Here is a tiny trained network, its code and every weight. The questions are about switching its units off for an input and a target symbol, where a switched-off unit gives its printed mean instead of its output.

import numpy as np


def w(rows, s, z=0):
    codes = np.array(rows[::2]) - 128.0
    scale = np.full(codes.shape[1], s)
    scale[-1] = z or s
    return codes * scale


def f(y):
    return np.maximum(y, 0)


def softmax(a):
    e = np.exp(a - a.max(-1, keepdims=True))
    return e / e.sum(-1, keepdims=True)


def log_softmax(a):
    a = a - a.max(-1, keepdims=True)
    return a - np.log(np.exp(a).sum(-1, keepdims=True))


def net(x, mask):
    ids = ['βεηλμξτψ'.index(c) for c in x.split()]
    T = len(ids)
    res = E[ids] + P[:T]
    u = 0
    for l in range(3):
        r = res
        for j in range(3):
            rows = slice(4 * j, 4 * j + 4)
            q, k, v = (r @ M[l][rows].T for M in (Q, K, V))
            z = softmax(np.where(np.tri(T) > 0, q @ k.T / 4**0.5, -1e9)) @ v
            o = O[l][rows]
            res = res + np.where(mask[u + j], z, o[:, -1]) @ o[:, :-1]
        u += 3
        y = f(res @ A[l][:, :-1].T + A[l][:, -1])
        res = res + np.where(mask[u : u + 8], y, B[l][:, -1]) @ B[l][:, :-1]
        u += 8
    return log_softmax(res[-1] @ U[:, :-1].T + U[:, -1])


Q, K, V, O, A, B = {}, {}, {}, {}, {}, {}
E = w([
[112,116,137,100],'β',
[113,119,136,96],'ε',
[114,112,134,99],'η',
[114,66,126,66],'λ',
[129,144,93,100],'μ',
[174,109,62,138],'ξ',
[109,225,84,106],'τ',
[207,72,255,133],'ψ',
],0.017)
P = w([
[168,150,189,79],'0',
[103,68,108,103],'1',
[213,192,161,122],'2',
[80,74,104,158],'3',
[193,181,153,172],'4',
[61,85,83,215],'5',
[152,175,168,223],'6',
[42,85,61,252],'7',
],0.014)
Q[0] = w([
[117,174,71,153],'0.h0',
[131,81,106,147],'0.h0',
[134,146,128,62],'0.h0',
[132,53,75,129],'0.h0',
[107,133,150,165],'0.h1',
[175,131,173,146],'0.h1',
[53,160,129,87],'0.h1',
[44,105,52,143],'0.h1',
[119,172,128,56],'0.h2',
[129,104,157,90],'0.h2',
[109,139,181,111],'0.h2',
[86,131,2,142],'0.h2',
],0.014)
K[0] = w([
[172,220,130,142],'0.h0',
[177,93,137,182],'0.h0',
[58,121,175,81],'0.h0',
[180,92,152,164],'0.h0',
[133,99,137,140],'0.h1',
[178,98,125,78],'0.h1',
[45,114,166,142],'0.h1',
[90,158,151,251],'0.h1',
[51,166,157,114],'0.h2',
[147,154,173,129],'0.h2',
[137,158,118,79],'0.h2',
[107,70,140,203],'0.h2',
],0.014)
V[0] = w([
[125,83,140,130],'0.h0',
[168,89,82,1],'0.h0',
[80,127,179,230],'0.h0',
[135,85,60,159],'0.h0',
[119,129,166,134],'0.h1',
[98,115,151,111],'0.h1',
[109,218,222,129],'0.h1',
[106,211,120,68],'0.h1',
[187,173,154,81],'0.h2',
[117,111,188,148],'0.h2',
[192,145,160,205],'0.h2',
[139,149,42,80],'0.h2',
],0.0039)
O[0] = w([
[124,132,99,206,149],'0.h0',
[53,88,29,84,251],'0.h0',
[165,158,206,223,37],'0.h0',
[168,92,108,165,110],'0.h0',
[102,160,137,95,117],'0.h1',
[99,131,140,106,136],'0.h1',
[102,203,194,150,70],'0.h1',
[103,137,254,181,129],'0.h1',
[151,109,193,61,157],'0.h2',
[85,183,174,135,117],'0.h2',
[169,152,174,240,89],'0.h2',
[161,66,86,95,157],'0.h2',
],0.0033,0.0023)
A[0] = w([
[169,168,106,106,100],'0.n0',
[172,111,148,140,175],'0.n1',
[107,163,179,188,114],'0.n2',
[117,12,157,157,1],'0.n3',
[129,155,202,146,200],'0.n4',
[55,86,1,153,183],'0.n5',
[214,180,175,157,28],'0.n6',
[154,175,130,71,7],'0.n7',
],0.0072,0.0044)
B[0] = w([
[174,109,125,81,143],'0.n0',
[174,109,135,87,162],'0.n1',
[171,117,59,123,142],'0.n2',
[213,66,167,241,160],'0.n3',
[226,112,115,117,165],'0.n4',
[100,113,2,92,254],'0.n5',
[56,69,57,128,147],'0.n6',
[198,93,121,176,135],'0.n7',
],0.0059,0.0078)
Q[1] = w([
[167,108,43,100],'1.h0',
[133,173,235,201],'1.h0',
[83,170,150,167],'1.h0',
[136,173,53,103],'1.h0',
[247,146,143,104],'1.h1',
[158,80,116,43],'1.h1',
[61,134,71,146],'1.h1',
[242,144,130,137],'1.h1',
[218,159,51,193],'1.h2',
[122,52,139,71],'1.h2',
[141,162,124,63],'1.h2',
[90,159,70,166],'1.h2',
],0.011)
K[1] = w([
[150,113,123,252],'1.h0',
[116,128,167,36],'1.h0',
[99,122,150,87],'1.h0',
[111,147,137,186],'1.h0',
[78,110,126,181],'1.h1',
[103,147,164,139],'1.h1',
[161,191,105,76],'1.h1',
[76,106,119,172],'1.h1',
[179,147,93,156],'1.h2',
[122,64,124,70],'1.h2',
[120,147,115,89],'1.h2',
[111,148,114,172],'1.h2',
],0.017)
V[1] = w([
[47,90,175,104],'1.h0',
[245,159,86,176],'1.h0',
[137,170,113,164],'1.h0',
[209,179,103,158],'1.h0',
[79,96,79,248],'1.h1',
[3,69,192,197],'1.h1',
[131,128,126,128],'1.h1',
[31,130,128,100],'1.h1',
[125,112,193,49],'1.h2',
[111,189,113,113],'1.h2',
[107,161,136,220],'1.h2',
[114,104,191,117],'1.h2',
],0.0053)
O[1] = w([
[2,152,186,65,100],'1.h0',
[246,121,64,229,150],'1.h0',
[163,136,84,112,92],'1.h0',
[195,132,87,199,114],'1.h0',
[44,140,216,249,29],'1.h1',
[34,94,215,208,3],'1.h1',
[132,128,126,127,130],'1.h1',
[113,157,169,154,103],'1.h1',
[114,65,73,164,112],'1.h2',
[195,118,109,99,99],'1.h2',
[163,158,104,63,33],'1.h2',
[129,142,68,165,79],'1.h2',
],0.0043,0.0053)
A[1] = w([
[158,89,123,122,69],'1.n0',
[90,173,213,102,254],'1.n1',
[230,135,192,114,111],'1.n2',
[144,190,118,204,65],'1.n3',
[151,184,136,92,93],'1.n4',
[114,103,66,135,132],'1.n5',
[2,156,92,103,49],'1.n6',
[66,138,188,80,101],'1.n7',
],0.0088,0.0083)
B[1] = w([
[95,117,158,153,154],'1.n0',
[254,102,51,185,184],'1.n1',
[130,96,200,39,205],'1.n2',
[165,92,90,79,146],'1.n3',
[115,104,130,109,144],'1.n4',
[56,104,83,99,255],'1.n5',
[90,147,179,5,178],'1.n6',
[247,99,122,173,144],'1.n7',
],0.0072,0.0078)
Q[2] = w([
[124,66,140,109],'2.h0',
[150,124,196,133],'2.h0',
[111,173,29,109],'2.h0',
[86,184,144,86],'2.h0',
[147,190,244,93],'2.h1',
[137,242,247,122],'2.h1',
[31,62,88,107],'2.h1',
[132,89,239,87],'2.h1',
[90,65,79,145],'2.h2',
[154,115,129,123],'2.h2',
[138,164,105,159],'2.h2',
[92,202,225,116],'2.h2',
],0.011)
K[2] = w([
[94,129,132,203],'2.h0',
[101,73,165,122],'2.h0',
[109,195,93,140],'2.h0',
[169,97,106,89],'2.h0',
[160,96,222,95],'2.h1',
[193,132,233,88],'2.h1',
[65,177,111,51],'2.h1',
[108,54,193,102],'2.h1',
[88,144,148,188],'2.h2',
[140,132,144,112],'2.h2',
[132,177,116,118],'2.h2',
[100,91,93,6],'2.h2',
],0.013)
V[2] = w([
[121,78,99,163],'2.h0',
[91,209,121,123],'2.h0',
[138,250,103,141],'2.h0',
[94,187,93,132],'2.h0',
[171,149,137,120],'2.h1',
[66,120,94,110],'2.h1',
[132,163,115,162],'2.h1',
[189,163,122,157],'2.h1',
[118,100,108,185],'2.h2',
[114,114,116,198],'2.h2',
[157,55,195,147],'2.h2',
[179,162,68,78],'2.h2',
],0.011)
O[2] = w([
[168,89,93,162,152],'2.h0',
[54,187,137,143,39],'2.h0',
[86,254,133,165,30],'2.h0',
[70,166,118,187,79],'2.h0',
[121,148,88,95,111],'2.h1',
[121,63,152,184,204],'2.h1',
[137,169,112,141,53],'2.h1',
[150,169,64,104,64],'2.h1',
[163,64,135,84,94],'2.h2',
[148,36,154,63,67],'2.h2',
[204,94,199,165,249],'2.h2',
[122,149,57,180,208],'2.h2',
],0.0086,0.013)
A[2] = w([
[135,94,89,172,1],'2.n0',
[154,91,105,90,8],'2.n1',
[146,163,77,163,113],'2.n2',
[30,195,90,148,78],'2.n3',
[1,139,98,89,144],'2.n4',
[55,151,184,52,169],'2.n5',
[156,122,210,128,12],'2.n6',
[96,230,136,167,82],'2.n7',
],0.013,0.0078)
B[2] = w([
[75,191,139,109,205],'2.n0',
[76,192,152,147,254],'2.n1',
[122,95,221,108,178],'2.n2',
[180,198,199,179,187],'2.n3',
[86,177,105,25,193],'2.n4',
[157,84,156,223,144],'2.n5',
[69,176,54,171,204],'2.n6',
[121,1,57,130,163],'2.n7',
],0.0097,0.021)
U = w([
[161,126,139,82,253],'β',
[148,118,228,255,210],'ε',
[97,122,160,145,56],'η',
[81,182,208,171,145],'λ',
[90,88,244,126,45],'μ',
[102,128,165,165,45],'ξ',
[79,117,107,85,18],'τ',
[76,138,28,201,82],'ψ',
],0.009,0.0076)

Each question gives the input, a string of symbols that net reads in full, and the target symbol t.
The units are the heads (4 rows each of Q, K, V and O) and the neurons (one row each of A and B). Each row of codes is followed by its name. A weight is (code - 128) times the scale printed after its matrix; where a second scale follows, it is the last column's (O, A, B and U).
mask holds one flag per unit, layer by layer, with each layer's heads first. A switched-off unit (its flag False) gives its mean, the last column of its rows in O or B, instead of its output. The means were averaged over made-up inputs and are rounded, as every weight is.
A unit's drop is (log p(t) with every unit on - log p(t) with that unit switched off) / (log p(t) with every unit on - log p(t) with every unit switched off).
The circuit of an input: a set's keep is (log p(t) with only the set's units on - log p(t) with every unit switched off) / (log p(t) with every unit on - log p(t) with every unit switched off). Starting from the 12 units with the biggest drops (on a tie, the unit counted first), units are removed one at a time, each time the one whose removal leaves the highest keep (on an exact tie, the one counted first), for as long as the keep stays at least 0.8.
circuit, biggest first: the units of the circuit, biggest drop first
most important unit: the unit with the biggest drop
top k neurons: the k neurons with the biggest drops, biggest first
which heads matter: for each layer, one digit per head in row order, 1 if its drop is at least 0.15 and else 0, layers parted by /
input ξ τ τ λ λ τ τ β, target λ: circuit, biggest first -> 2.n3; 2.h0
input ε λ τ ξ, target λ: circuit, biggest first -> 2.h0
input λ τ τ ψ μ, target β: circuit, biggest first -> 2.h1; 1.n5; 0.n5; 2.n6
input ξ ξ ξ ξ λ ξ ε, target β: circuit, biggest first -> 2.h1; 0.n5; 1.n5; 1.h0
input ξ μ λ ξ λ ξ ε, target β: circuit, biggest first -> 2.h1; 1.n5; 0.n5; 2.n1
input μ τ ψ ξ τ λ, target λ: which heads matter -> 000 / 010 / 101
input ξ β β λ τ, target β: circuit, biggest first -> 2.h1; 2.n6
input λ ψ λ μ, target ε: which heads matter -> 000 / 000 / 011
input ξ ε μ λ λ ε, target μ: which heads matter -> 000 / 110 / 011
input η η ξ λ μ λ β, target β: circuit, biggest first -> 2.h1; 1.n5; 0.n5; 2.n1
input λ β λ λ, target μ: which heads matter -> 000 / 100 / 010
input ψ λ τ ξ β λ, target ψ: top 3 neurons -> 1.n2; 0.n5; 2.n2
input μ ε ξ λ μ ξ τ λ, target λ: circuit, biggest first -> 2.h0; 2.n3
input ξ λ τ μ, target λ: circuit, biggest first -> 2.h0
input λ τ λ μ μ λ β, target β: which heads matter -> 000 / 000 / 011
input ξ ψ λ η, target ε: which heads matter -> 000 / 000 / 001
input ξ ψ λ ψ λ β, target ε: which heads matter -> 000 / 000 / 011
input λ μ λ λ, target τ: which heads matter -> 000 / 110 / 001
input β ξ ε β, target ψ: which heads matter -> 000 / 000 / 001
input μ ε β ε β μ β λ, target τ: top 2 neurons -> 1.n2; 2.n4
input ξ λ λ λ ξ ψ ε β, target ε: top 2 neurons -> 0.n3; 2.n4
input τ μ η λ ψ τ, target ε: most important unit -> 2.h2
input μ λ μ ψ τ ξ, target ε: which heads matter -> 000 / 001 / 001
input η λ λ ε, target μ: top 4 neurons -> 0.n5; 1.n6; 2.n6; 0.n4
input ξ ε ε τ λ β, target λ: top 2 neurons -> 2.n4; 2.n3
input τ ψ β λ η, target β: top 3 neurons -> 0.n5; 1.n5; 2.n3
input τ ξ μ λ τ, target ε: top 4 neurons -> 2.n2; 2.n3; 0.n5; 2.n4
input λ τ ξ ξ, target λ: most important unit -> 1.n2
input τ ξ ψ η, target ε: circuit, biggest first -> 2.h2; 2.n4
